Here is a tiny trained network, its code and every weight. The questions are about switching its units off for an input and a class, where a switched-off unit gives its printed mean instead of its output.

import numpy as np


def w(rows, s, z=0):
    codes = np.array(rows[::2]) - 128.0
    scale = np.full(codes.shape[1], s)
    scale[-1] = z or s
    return codes * scale


def norm(h):
    return h / np.sqrt((h * h).mean(-1, keepdims=True) + 1e-5)


def f(y):
    return y / 2 * (1 + np.tanh(0.7978845608 * (y + 0.044715 * y**3)))


def log_softmax(a):
    a = a - a.max(-1, keepdims=True)
    return a - np.log(np.exp(a).sum(-1, keepdims=True))


def net(x, mask):
    res = np.array(x, float).reshape(1, 5) / 4 @ E
    u = 0
    for l in range(2):
        y = f(norm(res) @ A[l][:, :-1].T + A[l][:, -1])
        res = res + np.where(mask[u : u + 5], y, B[l][:, -1]) @ B[l][:, :-1]
        u += 5
    return log_softmax(norm(res)[-1] @ U[:, :-1].T + U[:, -1])


A, B = {}, {}
E = w([
[137,122,141,120,116,131,127,129],'x0',
[146,106,140,128,116,119,125,138],'x1',
[118,167,111,250,51,150,43,161],'x2',
[181,236,24,78,58,51,75,111],'x3',
[130,123,127,128,131,125,126,132],'x4',
],0.014)
A[0] = w([
[143,155,101,163,99,194,88,173,135],'L0N0',
[58,122,151,161,119,196,107,215,101],'L0N1',
[109,152,119,255,58,192,64,121,252],'L0N2',
[154,189,57,81,73,97,86,148,168],'L0N3',
[82,211,111,155,169,177,189,120,151],'L0N4',
],0.0096,0.0026)
B[0] = w([
[63,24,181,163,96,116,107,124,175],'L0N0',
[167,96,85,91,175,130,85,87,191],'L0N1',
[123,103,128,145,130,138,2,181,250],'L0N2',
[172,188,130,103,110,94,246,85,240],'L0N3',
[197,72,165,155,138,121,131,163,143],'L0N4',
],0.0098,0.011)
A[1] = w([
[198,159,88,162,56,86,76,197,102],'L1N0',
[168,172,66,74,120,33,141,102,99],'L1N1',
[166,77,125,105,107,98,125,129,123],'L1N2',
[201,100,137,103,175,105,160,97,206],'L1N3',
[125,210,95,162,11,119,63,118,2],'L1N4',
],0.011,0.006)
B[1] = w([
[97,105,166,129,177,114,181,84,220],'L1N0',
[146,133,112,106,120,125,8,138,254],'L1N1',
[115,156,108,162,147,138,145,116,151],'L1N2',
[124,149,111,140,107,162,174,149,250],'L1N3',
[43,97,205,184,125,46,230,130,199],'L1N4',
],0.017,0.0091)
U = w([
[121,98,131,113,163,204,243,152,174],'0',
[130,56,145,173,148,184,5,148,80],'1',
[180,192,69,50,122,106,122,115,249],'2',
[89,122,180,170,106,13,158,105,67],'3',
],0.017,0.0019)

Each question gives the input, the list of numbers given to net, and the class t.
The units are the neurons (one row each of A and B). Each row of codes is followed by its name. A weight is (code - 128) times the scale printed after its matrix; where a second scale follows, it is the last column's (A, B and U).
mask holds one flag per neuron, layer by layer. A switched-off neuron (its flag False) gives its mean, the last column of its row in B, instead of its output. The means were averaged over made-up inputs and are rounded, as every weight is.
A unit's drop is (log p(t) with every unit on - log p(t) with that unit switched off) / (log p(t) with every unit on - log p(t) with every unit switched off).
The circuit of an input: a set's keep is (log p(t) with only the set's units on - log p(t) with every unit switched off) / (log p(t) with every unit on - log p(t) with every unit switched off). Starting from all 10 units, units are removed one at a time, each time the one whose removal leaves the highest keep (on an exact tie, the one counted first), for as long as the keep stays at least 0.8.
circuit, biggest first: the units of the circuit, biggest drop first
most important unit: the unit with the biggest drop
top k neurons: the k neurons with the biggest drops, biggest first
k most important neurons of layer l: the k neurons of layer l with the biggest drops, biggest first
drop of u: that unit's drop, to one decimal
input [0,6,5,1,0], class 3: top 3 neurons	(L1N4, L1N1, L1N0)
input [6,4,5,1,3], class 3: 2 most important neurons of layer 1	(L1N4, L1N1)
input [4,-3,2,6,2], class 3: most important neuron of layer 1	(L1N4)
input [2,6,0,-1,3], class 0: top 2 neurons	(L0N2, L1N1)
input [-6,6,0,0,6], class 0: 2 most important neurons of layer 0	(L0N3, L0N2)
input [7,2,0,-4,2], class 0: top 3 neurons	(L0N2, L1N1, L0N0)
input [-3,-8,-4,1,-5], class 2: top 4 neurons	(L0N0, L1N1, L1N4, L1N0)
input [-3,-4,-3,1,-8], class 2: circuit, biggest first	(L1N1, L0N2)
input [4,5,6,1,-6], class 3: top 2 neurons	(L1N4, L1N1)
input [5,2,-3,0,5], class 0: top 2 neurons	(L0N3, L1N1)
input [-3,-6,-7,1,4], class 2: top 2 neurons	(L1N4, L0N0)
input [0,-6,7,1,-4], class 3: drop of L1N1	0.5
input [0,8,0,-1,7], class 0: drop of L0N2	0.8
input [-5,6,-1,2,-2], class 2: drop of L1N0	0.0
input [-3,1,-1,-2,-1], class 0: most important unit	L0N2
input [8,7,6,1,8], class 3: drop of L1N0	0.3
